Below are the code and all the weights of a small trained network. Each question names an input and a class and asks about switching units off, where a switched-off unit gives its printed mean instead of its output.

import numpy as np


def w(rows, s, z=0):
    codes = np.array(rows[::2]) - 128.0
    scale = np.full(codes.shape[1], s)
    scale[-1] = z or s
    return codes * scale


def norm(h):
    return h / np.sqrt((h * h).mean(-1, keepdims=True) + 1e-5)


def f(y):
    return y / 2 * (1 + np.tanh(0.7978845608 * (y + 0.044715 * y**3)))


def log_softmax(a):
    a = a - a.max(-1, keepdims=True)
    return a - np.log(np.exp(a).sum(-1, keepdims=True))


def net(x, mask):
    res = np.array(x, float).reshape(1, 6) / 4 @ E
    u = 0
    for l in range(2):
        y = f(norm(res) @ A[l][:, :-1].T + A[l][:, -1])
        res = res + np.where(mask[u : u + 5], y, B[l][:, -1]) @ B[l][:, :-1]
        u += 5
    return log_softmax(norm(res)[-1] @ U[:, :-1].T + U[:, -1])


A, B = {}, {}
E = w([
[254,154,88],'x0',
[156,47,231],'x1',
[214,110,28],'x2',
[246,253,220],'x3',
[96,116,212],'x4',
[203,28,140],'x5',
],0.0074)
A[0] = w([
[143,182,41,174],'0.n0',
[46,66,76,57],'0.n1',
[175,121,4,2],'0.n2',
[79,218,118,127],'0.n3',
[138,150,84,169],'0.n4',
],0.023,0.0048)
B[0] = w([
[160,197,56,250],'0.n0',
[56,71,121,254],'0.n1',
[255,55,90,245],'0.n2',
[84,226,113,247],'0.n3',
[181,158,74,183],'0.n4',
],0.03,0.0082)
A[1] = w([
[11,124,202,92],'1.n0',
[55,68,124,70],'1.n1',
[113,135,98,2],'1.n2',
[229,243,252,164],'1.n3',
[124,129,137,5],'1.n4',
],0.012,0.0059)
B[1] = w([
[38,149,152,202],'1.n0',
[70,129,134,158],'1.n1',
[134,87,57,108],'1.n2',
[159,157,251,255],'1.n3',
[148,85,20,105],'1.n4',
],0.019,0.0072)
U = w([
[214,44,15,119],'0',
[122,209,29,26],'1',
[36,171,137,228],'2',
[4,10,98,201],'3',
[151,122,242,1],'4',
],0.021,0.0032)

Each question gives the input, the list of numbers given to net, and the class t.
The units are the neurons (one row each of A and B). Each row of codes is followed by its name. A weight is (code - 128) times the scale printed after its matrix; where a second scale follows, it is the last column's (A, B and U).
mask holds one flag per neuron, layer by layer. A switched-off neuron (its flag False) gives its mean, the last column of its row in B, instead of its output. The means were averaged over made-up inputs and are rounded, as every weight is.
A unit's drop is (log p(t) with every unit on - log p(t) with that unit switched off) / (log p(t) with every unit on - log p(t) with every unit switched off).
The circuit of an input: a set's keep is (log p(t) with only the set's units on - log p(t) with every unit switched off) / (log p(t) with every unit on - log p(t) with every unit switched off). Starting from all 10 units, units are removed one at a time, each time the one whose removal leaves the highest keep (on an exact tie, the one counted first), for as long as the keep stays at least 0.8.
circuit, biggest first: the units of the circuit, biggest drop first
most important unit: the unit with the biggest drop
k most important neurons: the k neurons with the biggest drops, biggest first
k most important neurons of layer l: the k neurons of layer l with the biggest drops, biggest first
drop when u is switched off: that unit's drop, to one decimal
input [-4,-3,-1,-6,-7,3], class 3: circuit, biggest first -> (0.n1)
input [-6,-6,3,-8,-5,3], class 0: 2 most important neurons of layer 0 -> (0.n2; 0.n0)
input [-7,6,2,5,-3,-5], class 4: 2 most important neurons of layer 1 -> (1.n3; 1.n1)
input [-1,5,-6,8,-7,-1], class 4: 2 most important neurons -> (0.n1; 1.n3)
input [-8,-8,-2,-7,-3,-3], class 3: 2 most important neurons -> (0.n1; 1.n3)
input [3,7,-7,-4,4,7], class 3: 2 most important neurons of layer 0 -> (0.n2; 0.n3)
input [2,-6,-1,0,6,7], class 0: 2 most important neurons -> (0.n3; 1.n3)
input [-1,8,2,-1,6,-4], class 4: 2 most important neurons -> (0.n1; 0.n3)
input [-5,-1,-1,-1,-5,-5], class 2: 2 most important neurons of layer 0 -> (0.n2; 0.n1)
input [-2,8,2,5,-8,1], class 4: 2 most important neurons -> (0.n1; 0.n2)
input [-7,-5,-7,-6,-7,-6], class 3: 3 most important neurons -> (0.n1; 1.n3; 0.n0)
input [-7,-7,-3,-6,1,-6], class 3: 2 most important neurons of layer 0 -> (0.n1; 0.n0)
input [6,5,-1,1,-6,-4], class 0: 2 most important neurons -> (0.n3; 0.n2)
input [7,-5,-1,0,8,6], class 0: most important unit -> 0.n3
input [-4,-3,8,-1,8,4], class 3: 3 most important neurons of layer 0 -> (0.n1; 0.n0; 0.n4)
input [-6,4,1,3,-6,4], class 4: 2 most important neurons -> (0.n1; 0.n2)
input [3,-2,-2,-4,-5,-3], class 0: drop when 0.n2 is switched off -> 0.6
input [8,2,3,-1,-7,-7], class 0: drop when 0.n2 is switched off -> 0.6
input [7,-7,3,-1,3,-3], class 0: drop when 0.n2 is switched off -> 0.8
input [8,-5,-3,4,-8,-1], class 0: drop when 0.n2 is switched off -> 0.7
input [-4,3,-2,0,-6,-6], class 2: most important neuron -> (0.n3)
